Below are the code and all the weights of a small trained network. Each question names an input and a target symbol and asks about switching units off, where a switched-off unit gives its printed mean instead of its output.

import numpy as np


def w(rows, s, z=0):
    codes = np.array(rows[::2]) - 128.0
    scale = np.full(codes.shape[1], s)
    scale[-1] = z or s
    return codes * scale


def norm(h):
    return h / np.sqrt((h * h).mean(-1, keepdims=True) + 1e-5)


def softmax(a):
    e = np.exp(a - a.max(-1, keepdims=True))
    return e / e.sum(-1, keepdims=True)


def log_softmax(a):
    a = a - a.max(-1, keepdims=True)
    return a - np.log(np.exp(a).sum(-1, keepdims=True))


def net(x, mask):
    ids = ['αβγδεζηθλπστω'.index(c) for c in x.split()]
    T = len(ids)
    res = E[ids] + P[:T]
    u = 0
    for l in range(3):
        r = norm(res)
        for j in range(2):
            rows = slice(4 * j, 4 * j + 4)
            q, k, v = (r @ M[l][rows].T for M in (Q, K, V))
            z = softmax(np.where(np.tri(T) > 0, q @ k.T / 4**0.5, -1e9)) @ v
            o = O[l][rows]
            res = res + np.where(mask[u + j], z, o[:, -1]) @ o[:, :-1]
        u += 2
    return log_softmax(norm(res)[-1] @ U[:, :-1].T + U[:, -1])


Q, K, V, O = {}, {}, {}, {}
E = w([
[91,156,64],'α',
[148,128,128],'β',
[173,97,121],'γ',
[176,61,129],'δ',
[141,101,127],'ε',
[182,68,112],'ζ',
[44,248,127],'η',
[151,183,180],'θ',
[177,112,145],'λ',
[185,65,136],'π',
[34,53,113],'σ',
[237,167,20],'τ',
[93,237,48],'ω',
],0.017)
P = w([
[150,1,18],'0',
[163,45,106],'1',
[151,48,97],'2',
[168,97,115],'3',
[153,91,127],'4',
[73,76,106],'5',
[135,112,71],'6',
[119,154,71],'7',
[136,74,68],'8',
[163,2,101],'9',
],0.0047)
Q[0] = w([
[132,116,232],'0.h1',
[49,120,142],'0.h1',
[53,97,125],'0.h1',
[214,201,164],'0.h1',
[106,156,120],'0.h2',
[149,62,136],'0.h2',
[80,254,180],'0.h2',
[108,21,125],'0.h2',
],0.0094)
K[0] = w([
[192,75,157],'0.h1',
[102,226,180],'0.h1',
[149,173,65],'0.h1',
[138,153,156],'0.h1',
[148,126,2],'0.h2',
[153,54,144],'0.h2',
[50,114,115],'0.h2',
[156,166,131],'0.h2',
],0.0094)
V[0] = w([
[90,230,75],'0.h1',
[184,166,240],'0.h1',
[255,100,160],'0.h1',
[128,238,75],'0.h1',
[177,130,98],'0.h2',
[81,132,24],'0.h2',
[52,70,85],'0.h2',
[98,86,193],'0.h2',
],0.0085)
O[0] = w([
[108,254,35,51],'0.h1',
[113,177,137,3],'0.h1',
[109,69,61,180],'0.h1',
[62,77,96,57],'0.h1',
[185,116,100,200],'0.h2',
[117,115,105,157],'0.h2',
[215,42,76,155],'0.h2',
[116,161,136,97],'0.h2',
],0.0074,0.0047)
Q[1] = w([
[249,21,69],'1.h1',
[226,109,105],'1.h1',
[124,30,163],'1.h1',
[65,159,19],'1.h1',
[254,2,21],'1.h2',
[173,86,130],'1.h2',
[243,217,237],'1.h2',
[9,110,176],'1.h2',
],0.0079)
K[1] = w([
[205,108,3],'1.h1',
[182,98,63],'1.h1',
[131,196,154],'1.h1',
[177,86,146],'1.h1',
[81,170,100],'1.h2',
[88,107,179],'1.h2',
[98,79,143],'1.h2',
[130,125,91],'1.h2',
],0.013)
V[1] = w([
[164,148,183],'1.h1',
[121,123,92],'1.h1',
[145,197,189],'1.h1',
[173,171,78],'1.h1',
[255,199,160],'1.h2',
[117,80,108],'1.h2',
[82,57,50],'1.h2',
[41,46,133],'1.h2',
],0.011)
O[1] = w([
[127,138,161,92],'1.h1',
[63,131,23,157],'1.h1',
[196,124,121,3],'1.h1',
[171,130,2,152],'1.h1',
[215,137,61,63],'1.h2',
[132,100,74,187],'1.h2',
[97,182,95,251],'1.h2',
[78,86,141,179],'1.h2',
],0.0077,0.0063)
Q[2] = w([
[205,166,182],'2.h1',
[110,129,202],'2.h1',
[221,44,156],'2.h1',
[135,163,245],'2.h1',
[45,106,6],'2.h2',
[85,106,139],'2.h2',
[76,89,126],'2.h2',
[171,187,189],'2.h2',
],0.011)
K[2] = w([
[157,90,255],'2.h1',
[80,52,208],'2.h1',
[133,148,137],'2.h1',
[173,126,248],'2.h1',
[58,114,90],'2.h2',
[64,174,148],'2.h2',
[39,78,147],'2.h2',
[193,224,158],'2.h2',
],0.014)
V[2] = w([
[200,64,136],'2.h1',
[247,158,54],'2.h1',
[189,116,235],'2.h1',
[189,69,165],'2.h1',
[56,143,115],'2.h2',
[209,136,191],'2.h2',
[202,58,163],'2.h2',
[105,123,26],'2.h2',
],0.014)
O[2] = w([
[243,95,232,113],'2.h1',
[207,175,21,136],'2.h1',
[159,169,150,11],'2.h1',
[179,63,178,89],'2.h1',
[164,2,185,162],'2.h2',
[166,185,138,40],'2.h2',
[110,253,137,141],'2.h2',
[159,99,183,196],'2.h2',
],0.0091,0.012)
U = w([
[90,104,100,155],'α',
[121,95,133,148],'β',
[228,109,148,2],'γ',
[200,115,176,19],'δ',
[170,129,173,25],'ε',
[205,111,154,28],'ζ',
[100,178,143,75],'η',
[131,236,180,223],'θ',
[181,173,175,233],'λ',
[190,139,173,132],'π',
[74,48,250,214],'σ',
[234,140,31,93],'τ',
[80,189,37,158],'ω',
],0.013,0.005)

Each question gives the input, a string of symbols that net reads in full, and the target symbol t.
The units are the heads (4 rows each of Q, K, V and O). Each row of codes is followed by its name. A weight is (code - 128) times the scale printed after its matrix; where a second scale follows, it is the last column's (O and U).
mask holds one flag per head, layer by layer. A switched-off head (its flag False) gives its mean, the last column of its rows in O, instead of its output. The means were averaged over made-up inputs and are rounded, as every weight is.
A unit's drop is (log p(t) with every unit on - log p(t) with that unit switched off) / (log p(t) with every unit on - log p(t) with every unit switched off).
The circuit of an input: a set's keep is (log p(t) with only the set's units on - log p(t) with every unit switched off) / (log p(t) with every unit on - log p(t) with every unit switched off). Starting from all 6 units, units are removed one at a time, each time the one whose removal leaves the highest keep (on an exact tie, the one counted first), for as long as the keep stays at least 0.8.
units of the circuit, in order: the units of the circuit, biggest drop first
unit that matters most: the unit with the biggest drop
heads that matter: for each layer, one digit per head in row order, 1 if its drop is at least 0.15 and else 0, layers parted by /
drop of u: that unit's drop, to one decimal
input η η σ ε β σ β, target σ: unit that matters most	1.h2
input γ σ σ ζ ω ζ, target ω: units of the circuit, in order	[2.h1 0.h1 2.h2]
input λ σ β τ π θ, target τ: units of the circuit, in order	[0.h2 1.h1 2.h1]
input β σ γ γ τ θ, target τ: units of the circuit, in order	[0.h2 2.h1 1.h1]
input σ τ γ, target τ: heads that matter	10 / 00 / 10
input σ π σ δ σ ω η τ β, target τ: units of the circuit, in order	[1.h1 2.h1]
input σ π γ σ δ σ β ω δ, target ω: units of the circuit, in order	[2.h1 1.h1 0.h1 2.h2]
input ε τ ω λ λ, target ω: heads that matter	10 / 10 / 01
input γ β τ ζ, target τ: units of the circuit, in order	[2.h1 2.h2]
input λ σ τ ε, target τ: heads that matter	10 / 10 / 10
input γ ζ β β λ ω ω η ω β, target ω: heads that matter	00 / 00 / 10
input σ γ γ γ β γ σ γ, target σ: heads that matter	00 / 01 / 10
input γ δ ω δ, target ω: units of the circuit, in order	[2.h1 2.h2]
input γ σ ω γ τ β ζ, target τ: units of the circuit, in order	[1.h2 2.h1 1.h1]
input λ π π σ τ γ β, target τ: units of the circuit, in order	[2.h1]
input δ δ τ π, target τ: units of the circuit, in order	[2.h2 2.h1]
input σ σ σ δ β δ γ ζ ω σ, target ω: units of the circuit, in order	[2.h1 0.h1]
input β λ γ τ π η γ ω τ ε, target ω: units of the circuit, in order	[2.h1 2.h2]
input σ δ η σ δ ω γ ζ, target ω: drop of 0.h1	0.6
input σ γ γ π θ λ η δ ω τ, target ω: drop of 2.h2	0.3
input σ σ β γ ζ θ ζ σ η, target σ: drop of 2.h1	1.2
input σ β τ σ ε σ γ ω γ, target ω: drop of 1.h1	0.2
input σ δ π ω ε, target ω: units of the circuit, in order	[2.h1]
